Below is a small trained network, with its code and all its weights. Each question gives an input and a class and asks what happens when units are switched off, that is, made to give their printed mean instead of their output.

import numpy as np


def w(rows, s, z=0):
    codes = np.array(rows[::2]) - 128.0
    scale = np.full(codes.shape[1], s)
    scale[-1] = z or s
    return codes * scale


def f(y):
    return np.maximum(y, 0)


def log_softmax(a):
    a = a - a.max(-1, keepdims=True)
    return a - np.log(np.exp(a).sum(-1, keepdims=True))


def net(x, mask):
    res = np.array(x, float).reshape(1, 4) / 4 @ E
    y = f(res @ A[0][:, :-1].T + A[0][:, -1])
    res = res + np.where(mask, y, B[0][:, -1]) @ B[0][:, :-1]
    return log_softmax(res[-1] @ U[:, :-1].T + U[:, -1])


A, B = {}, {}
E = w([
[121,129,129],'x0',
[202,172,164],'x1',
[64,253,12],'x2',
[48,82,92],'x3',
],0.011)
A[0] = w([
[151,6,117,35],'n0',
[178,88,69,184],'n1',
[159,144,243,114],'n2',
[173,144,172,15],'n3',
[131,201,112,198],'n4',
[107,126,43,56],'n5',
[151,184,65,131],'n6',
[109,66,165,214],'n7',
[89,134,98,82],'n8',
[157,161,228,195],'n9',
[105,232,119,6],'n10',
[80,77,28,71],'n11',
[91,101,44,157],'n12',
[147,157,79,57],'n13',
[166,170,217,72],'n14',
[119,134,97,88],'n15',
[131,74,152,82],'n16',
[169,156,77,26],'n17',
[140,176,97,34],'n18',
[132,181,96,97],'n19',
[108,125,38,60],'n20',
[172,128,196,88],'n21',
[136,122,212,95],'n22',
[95,89,170,200],'n23',
[124,173,110,56],'n24',
[112,154,80,64],'n25',
[133,199,72,117],'n26',
[84,78,178,253],'n27',
[98,163,64,57],'n28',
[116,110,171,74],'n29',
[132,134,216,139],'n30',
[162,188,67,180],'n31',
[166,197,75,199],'n32',
[152,132,71,76],'n33',
[97,88,161,204],'n34',
],0.012,0.0072)
B[0] = w([
[2,57,170,200],'n0',
[137,171,194,170],'n1',
[171,103,20,242],'n2',
[184,222,85,163],'n3',
[95,89,121,241],'n4',
[124,61,6,198],'n5',
[80,81,220,225],'n6',
[155,211,201,237],'n7',
[82,48,66,175],'n8',
[227,138,55,255],'n9',
[189,205,159,201],'n10',
[94,27,54,222],'n11',
[92,83,93,236],'n12',
[180,171,163,163],'n13',
[193,137,47,203],'n14',
[131,120,94,154],'n15',
[59,89,169,176],'n16',
[66,240,196,150],'n17',
[205,236,157,163],'n18',
[141,142,220,191],'n19',
[117,46,30,203],'n20',
[157,105,99,210],'n21',
[148,63,55,201],'n22',
[141,183,208,213],'n23',
[245,236,83,162],'n24',
[219,201,39,181],'n25',
[109,111,222,236],'n26',
[164,216,181,251],'n27',
[161,134,71,210],'n28',
[56,83,153,154],'n29',
[171,65,43,211],'n30',
[63,75,195,244],'n31',
[49,55,210,255],'n32',
[198,180,171,151],'n33',
[153,193,204,211],'n34',
],0.0078,0.0093)
U = w([
[208,220,143,253],'0',
[69,96,159,129],'1',
[164,142,1,4],'2',
],0.0076,0.0044)

Each question gives the input, the list of numbers given to net, and the class t.
The units are the neurons (one row each of A and B). Each row of codes is followed by its name. A weight is (code - 128) times the scale printed after its matrix; where a second scale follows, it is the last column's (A, B and U).
mask holds one flag per neuron, in row order. A switched-off neuron (its flag False) gives its mean, the last column of its row in B, instead of its output. The means were averaged over made-up inputs and are rounded, as every weight is.
A unit's drop is (log p(t) with every unit on - log p(t) with that unit switched off) / (log p(t) with every unit on - log p(t) with every unit switched off).
unit that matters most: the unit with the biggest drop
k most important neurons: the k neurons with the biggest drops, biggest first
drop of u: that unit's drop, to one decimal
input [8,5,7,1], class 1: unit that matters most -> n32
input [-8,-4,-8,0], class 0: 2 most important neurons -> [n27 n7]
input [-5,-6,3,-2], class 1: 2 most important neurons -> [n9 n2]
input [4,2,-5,-2], class 2: 4 most important neurons -> [n2 n30 n22 n26]
input [5,-6,-7,-6], class 0: 2 most important neurons -> [n7 n27]
input [7,2,-6,-1], class 2: 3 most important neurons -> [n2 n30 n22]
input [-8,1,-8,5], class 0: 4 most important neurons -> [n27 n7 n32 n34]
input [3,5,0,0], class 2: 2 most important neurons -> [n7 n27]
input [-2,-6,-4,-1], class 0: 2 most important neurons -> [n32 n27]
input [-2,4,8,7], class 1: drop of n31 -> 0.5
input [4,-7,1,8], class 2: drop of n5 -> 0.2
input [5,-5,-2,-4], class 0: drop of n32 -> 0.1
